[[117 140]
 [124 132]
 [153 123]]
=>
[[117 140]
 [124 132]]

[[137 140 152 124]
 [114 130 119 139]
 [145 116 124 112]
 [117 122 110 135]]
=>
[[137 140]
 [114 130]]

[[120 126 122 139]
 [123 129 127  98]
 [133 126 132 112]
 [133 126 124 146]]
=>
[[120 126]
 [123 129]]

[[132 122 131 152]
 [109 104 130 125]
 [109 116 141 142]
 [106 114 143 144]]
=>
[[132 122]
 [109 104]]

[[141 111 134 134]
 [128 115 147 113]
 [135 109 123 146]
 [111 145 111 139]
 [151 106 149 108]]
=>
[[141 111]
 [128 115]]

[[ 98 151 131]
 [131 117 140]
 [108 117 148]]
=>
[[ 98 151]
 [131 117]]

[[153 106 127 131]
 [137 120 121 130]]
=>
[[153 106]
 [137 120]]

[[148 149 148 143 138]
 [139 143 140 142 145]
 [124 120 123 120 111]
 [145 140 132 128 124]]
=>
[[148 149]
 [139 143]]

[[121 115 129 152 135]
 [115 123 133 142 134]
 [134 135 111 132 122]
 [120 132 147 112 126]
 [148 131 131 113 106]]
=>
[[121 115]
 [115 123]]
---
[[157 106 118 129 133 120 137 149 129 110 112 122]
 [156 105 116 125 136 126 134 146 130 107 112 126]
 [126 132 111 132 125 132 131 134 127 128 133 122]
 [127 136 121 134 124 115 147 133 126 125 127 127]
 [126 130 138 127 119 113 135 128 131 126 133 131]]
=>
[[126 132 111 132 125 132 131 134 127 128 133 122]
 [156 105 116 125 136 126 134 146 130 107 112 126]
 [157 106 118 129 133 120 137 149 129 110 112 122]
 [127 136 121 134 124 115 147 133 126 125 127 127]
 [126 130 138 127 119 113 135 128 131 126 133 131]]

[[144 134 110 104 145 140 107]
 [143 134 105 104 146 140 109]]
=>
[[143 134 105 104 146 140 109]
 [144 134 110 104 145 140 107]]

[[121 137 151]
 [133 140 142]
 [139 145 119]
 [113 135 114]
 [121 113 141]
 [156 125 127]
 [130 129 135]
 [124 117 111]]
=>
[[124 117 111]
 [113 135 114]
 [139 145 119]
 [156 125 127]
 [130 129 135]
 [121 113 141]
 [133 140 142]
 [121 137 151]]

[[128 124 124 126 132 128 108 129 122]
 [120 120 151 129 145 133 123 114 133]
 [125 130 106 131 130 146 139 138 134]]
=>
[[125 130 106 131 130 146 139 138 134]
 [128 124 124 126 132 128 108 129 122]
 [120 120 151 129 145 133 123 114 133]]

[[156 136 155 139 146 104 134 117 133 132 151 154 151 139 146 129]
 [100 130 151 135 156 145 151 124 150 155 111 152 156 105 107 129]
 [122 155 126 149 140 101 139 114 129 137 151 151 102 112 133 122]
 [128 142 141 137 134 138 107 153 154 124 114 103 125 108 110 103]]
=>
[[122 155 126 149 140 101 139 114 129 137 151 151 102 112 133 122]
 [128 142 141 137 134 138 107 153 154 124 114 103 125 108 110 103]
 [100 130 151 135 156 145 151 124 150 155 111 152 156 105 107 129]
 [156 136 155 139 146 104 134 117 133 132 151 154 151 139 146 129]]

[[131 131 131 129 127 128 124 137]
 [133 125 129 133 132 126 130 121]
 [109 141 111 145 112 101 130 124]]
=>
[[109 141 111 145 112 101 130 124]
 [133 125 129 133 132 126 130 121]
 [131 131 131 129 127 128 124 137]]

[[144 146 147 118 147 144 117 119 145 120 118 145 144 120 144]
 [113 112 116 103 114 114 101 105 115 101 107 115 112 102 111]
 [100 103 100 137 106 102 138 138 100 140 141 100 101 136 103]
 [118 117 118 102 120 122 109 114 124 109 109 125 119 101 118]
 [132 130 132 103 130 130 103 104 135 100 105 130 132 100 126]]
=>
[[100 103 100 137 106 102 138 138 100 140 141 100 101 136 103]
 [113 112 116 103 114 114 101 105 115 101 107 115 112 102 111]
 [118 117 118 102 120 122 109 114 124 109 109 125 119 101 118]
 [132 130 132 103 130 130 103 104 135 100 105 130 132 100 126]
 [144 146 147 118 147 144 117 119 145 120 118 145 144 120 144]]

[[123 125 125 126 123 121 121 123 155 121 126]
 [133 129 128 132 136 127 131 132 107 126 125]
 [130 128 130 127 118 123 121 123 142 119 129]
 [120 124 121 122 127 134 127 132 128 132 129]
 [130 126 133 133 140 136 138 136 107 137 135]
 [128 125 126 124 127 126 122 121 155 123 128]]
=>
[[120 124 121 122 127 134 127 132 128 132 129]
 [123 125 125 126 123 121 121 123 155 121 126]
 [128 125 126 124 127 126 122 121 155 123 128]
 [133 129 128 132 136 127 131 132 107 126 125]
 [130 128 130 127 118 123 121 123 142 119 129]
 [130 126 133 133 140 136 138 136 107 137 135]]
